(in the rows, 128 means zero)
Each row has two labels, one from each of two sets.
[123 121 145 120 130 136 164 107 115 138 112 156 138 128 109 138 108 130
 122 120 104 113 112  99 114] -> Zz & Bq
[113 129 127 126 122 145 132  88 108 136 114 167 140 124 141 128 120 118
 107 120 106 113 124 126  98] -> Zz & fl
[137 140 127 123 109 130 104  93 123 130 112 141 129 118 125 131 121 136
 105 134 140 136 131 142 125] -> Zz & fd
[146 137 121 127 118 144 134  56  92 140 104 127 129  97 140 128  95 118
 120 138 151 117 120 150 107] -> fm & Bq
[119 113 134 114  86 156 126  63  88 148  71 153 136 132 126 124 113 125
 101 118 127 132 112 144 114] -> Zz & ng
[125 130 129 121  97 133 122  52  90 142 109 149 135 122 138 138 125 126
 102 122 118 125 101 134 104] -> Zz & ng
[137 141 130 122  90 135 124  95 116 127 101 131 134 130 127 118 132 126
 112 144 127 137 119 133 122] -> Zz & ng
[138 128 120 128 131 109 137  45  80 132  99 130 136 123 135 141 154 108
 116 109 174 121 148 140 116] -> fm & fd
[128 132 131 110 106  42 140  56  87 144  87 134 125 120 140 157 136 126
 106 149 126  99 104 127 112] -> Zz & fd
[130 138 128 114  91 132 133  78 100 126  88 145 124 129 117 138 109 130
 113 121 108 128 122 127 105] -> Zz & fl
[106 125 129 118 114 132 141 106 136 134 100 154 133 131 121 117 116 111
 109 119 124 133 118 133 100] -> Zz & fd
[125 131 144 112  80 160 119  49  95 130  90 127 128 137 170 138 158 123
 102 126 119 134 129 124  99] -> Zz & Bq
[115 122 131 112 107 147 126  81 101 133 112 133 148 137 178 120 120 126
  91 130 117 122 121 128  94] -> Zz & fl
[115 121 127 123 106 135 131  89 102 138  93 158 145 140 150 139 130 130
 117 147 107 124  84 134 108] -> Zz & fl
[124 123 136 109 113 145 161 111 105 141 107 157 141 127 137 145 108 129
  96 120 118 121 125 128 113] -> Zz & fl
[114 123 140 120  94 126 129  28  91 135  73 146 131 137 138 138 143 133
 122 127 153 134 124 147  95] -> fm & ng
[136 128 134 113  96 141 146  90 111 155 103 134 139 122 127 145 109 121
 108 132 121 124 122 145  91] -> Zz & fl
[138 120 127 123  94 138 136 106 108 140 125 142 127 119 125 149 114 130
 118 124 131 130 126 124 122] -> Zz & Bq
[137 132 125 126  81 143 128  39  82 166  77 144 138 117 133 148 122 112
  91 133 123 132 123 144  83] -> Zz & fl
[150 120 118 118 105 115 126  81 114 132 122 106 140 115 125 137 116 132
 108 127 160 130 131 142 130] -> fm & fd
[125 136 137 108  43 165 118   4  80 128  76 134 174 149 134 153 215 117
  78 131 149 141 122 140  93] -> Zz & ng
[123 137 121 134 137  96 121  76 100 154  87 138 124 147 133 185 114 121
 127 118 145 114 118 142 120] -> fm & ng
[123 130 136 126 104 145 172  68  95 143  76 166 123 122 139 131 126 103
 107 129 144 133 131 141  91] -> fm & fl
[137 145 123 113  73 134 135  47 104 136  86 141 137 130 139 144 147 129
 104 118 124 135 130 125  88] -> Zz & fl
[147 130 104 119 136 110 138  97  78 146 108 149 127 111 134 141  59 134
 132 116 155  92 113 163 120] -> fm & fl
[135 127 140 114  96 141 114   4 110 125  93 133 138 149 128 153 185 103
 123 126 175 131 126 145  91] -> fm & fl
[138 133 141 121  92 136 128  79 132 144 107 125 133 134 142 137 111 125
 106 117 123 131 112 129 116] -> Zz & Bq
[143 128 138 130 198 141 127 109  75 152  89 150 122 127 126 133  86 127
 116 116 162 103 139 125 105] -> fm & Bq
[107 127 132 120 119 135 139 127 112 141 105 146 130 125 149 131 110 122
 114 122 120 121 123 119 114] -> Zz & ng
[101 135 141 127 124 133 131 121 105 115  86 164 128 131 137 124 112 113
 118 114 102 127 113 110 121] -> Zz & ng
[117 133 135 129 112 134 122  51  75 165  77 132 130 130 150 134 134 129
 114 129 147 126 118 137  89] -> fm & fl
[132 140 124 122  83 147 141  38  88 163  79 149 131 129 135 142 129 119
 105 117 112 158 118 130 103] -> Zz & ng
[127 136 133 118  95 143 135 101 111 140 105 151 173 105 128 133 109 126
 114 122 120 131 107 120 110] -> Zz & ng
[124 126 137 118 110 115 130  96  97 159  91 144 125 125 115 155 111 137
 102 122 123 125 129 137 109] -> Zz & fd
